Below are the code and all the weights of a small trained network. Each question names an input and a class and asks about switching units off, where a switched-off unit gives its printed mean instead of its output.

import numpy as np


def w(rows, s, z=0):
    codes = np.array(rows[::2]) - 128.0
    scale = np.full(codes.shape[1], s)
    scale[-1] = z or s
    return codes * scale


def f(y):
    return y / 2 * (1 + np.tanh(0.7978845608 * (y + 0.044715 * y**3)))


def log_softmax(a):
    a = a - a.max(-1, keepdims=True)
    return a - np.log(np.exp(a).sum(-1, keepdims=True))


def net(x, mask):
    res = np.array(x, float).reshape(1, 3) / 4 @ E
    y = f(res @ A[0][:, :-1].T + A[0][:, -1])
    res = res + np.where(mask, y, B[0][:, -1]) @ B[0][:, :-1]
    return log_softmax(res[-1] @ U[:, :-1].T + U[:, -1])


A, B = {}, {}
E = w([
[36,217,116,196],'x0',
[96,182,182,2],'x1',
[41,59,51,66],'x2',
],0.0086)
A[0] = w([
[55,83,69,92,80],'n1',
[184,89,134,73,82],'n2',
[94,79,49,113,83],'n3',
[187,80,103,137,186],'n4',
[167,166,204,139,103],'n5',
[116,177,163,48,12],'n6',
[165,76,158,66,88],'n7',
[171,142,166,182,64],'n8',
[176,166,179,174,87],'n9',
[188,71,122,113,57],'n10',
[82,216,65,145,76],'n11',
[101,191,211,10,219],'n12',
[180,167,182,141,113],'n13',
[63,96,119,75,99],'n14',
[169,81,36,211,3],'n15',
[31,189,153,139,71],'n16',
[88,175,98,174,74],'n17',
[187,197,152,137,97],'n18',
],0.012,0.0063)
B[0] = w([
[129,87,126,66,185],'n1',
[174,183,189,116,162],'n2',
[104,87,134,92,177],'n3',
[158,142,148,166,182],'n4',
[99,79,113,75,165],'n5',
[54,108,207,208,163],'n6',
[183,180,214,128,167],'n7',
[84,88,163,97,149],'n8',
[118,75,142,75,162],'n9',
[150,186,207,123,153],'n10',
[160,180,168,97,172],'n11',
[102,104,111,202,255],'n12',
[93,85,115,95,164],'n13',
[104,90,123,114,171],'n14',
[49,112,250,164,182],'n15',
[174,187,205,99,180],'n16',
[169,167,200,131,159],'n17',
[107,97,122,72,162],'n18',
],0.012)
U = w([
[103,36,124,4,117],'0',
[87,90,159,254,108],'1',
[202,205,175,91,113],'2',
[156,98,66,193,248],'3',
[164,136,52,97,101],'4',
[154,136,68,118,90],'5',
],0.013,0.017)

Each question gives the input, the list of numbers given to net, and the class t.
The units are the neurons (one row each of A and B). Each row of codes is followed by its name. A weight is (code - 128) times the scale printed after its matrix; where a second scale follows, it is the last column's (A, B and U).
mask holds one flag per neuron, in row order. A switched-off neuron (its flag False) gives its mean, the last column of its row in B, instead of its output. The means were averaged over made-up inputs and are rounded, as every weight is.
A unit's drop is (log p(t) with every unit on - log p(t) with that unit switched off) / (log p(t) with every unit on - log p(t) with every unit switched off).
The circuit of an input: a set's keep is (log p(t) with only the set's units on - log p(t) with every unit switched off) / (log p(t) with every unit on - log p(t) with every unit switched off). Starting from the 12 units with the biggest drops (on a tie, the unit counted first), units are removed one at a time, each time the one whose removal leaves the highest keep (on an exact tie, the one counted first), for as long as the keep stays at least 0.8.
units of the circuit, in order: the units of the circuit, biggest drop first
k most important neurons: the k neurons with the biggest drops, biggest first
drop when u is switched off: that unit's drop, to one decimal
input [-3,-2,-3], class 3: units of the circuit, in order => (n16; n15)
input [-7,7,-1], class 1: units of the circuit, in order => (n12)
input [5,8,-5], class 1: 2 most important neurons => (n12; n6)
input [6,-5,-1], class 2: units of the circuit, in order => (n12; n11)
input [4,-4,4], class 0: 4 most important neurons => (n12; n1; n6; n3)
input [2,2,0], class 3: 2 most important neurons => (n15; n6)
input [1,1,-3], class 3: 3 most important neurons => (n1; n3; n15)
input [2,7,6], class 1: 2 most important neurons => (n12; n6)
input [-7,-6,4], class 2: 3 most important neurons => (n12; n10; n2)
input [-7,6,-2], class 2: 3 most important neurons => (n7; n2; n15)
input [0,1,-3], class 3: 2 most important neurons => (n1; n3)
input [-6,2,4], class 2: 2 most important neurons => (n7; n2)
input [-7,-7,6], class 1: 2 most important neurons => (n15; n4)
input [-8,8,3], class 1: most important neuron => (n12)
input [8,8,0], class 1: 4 most important neurons => (n12; n6; n7; n2)
input [-3,-3,1], class 3: 3 most important neurons => (n16; n6; n12)
input [-3,5,-2], class 1: drop when n12 is switched off => 0.2
input [0,-8,-8], class 0: drop when n8 is switched off => 0.1
input [-2,-4,-8], class 0: drop when n13 is switched off => 0.0
input [-8,3,5], class 2: units of the circuit, in order => (n7)
input [0,5,-3], class 1: drop when n12 is switched off => 0.5
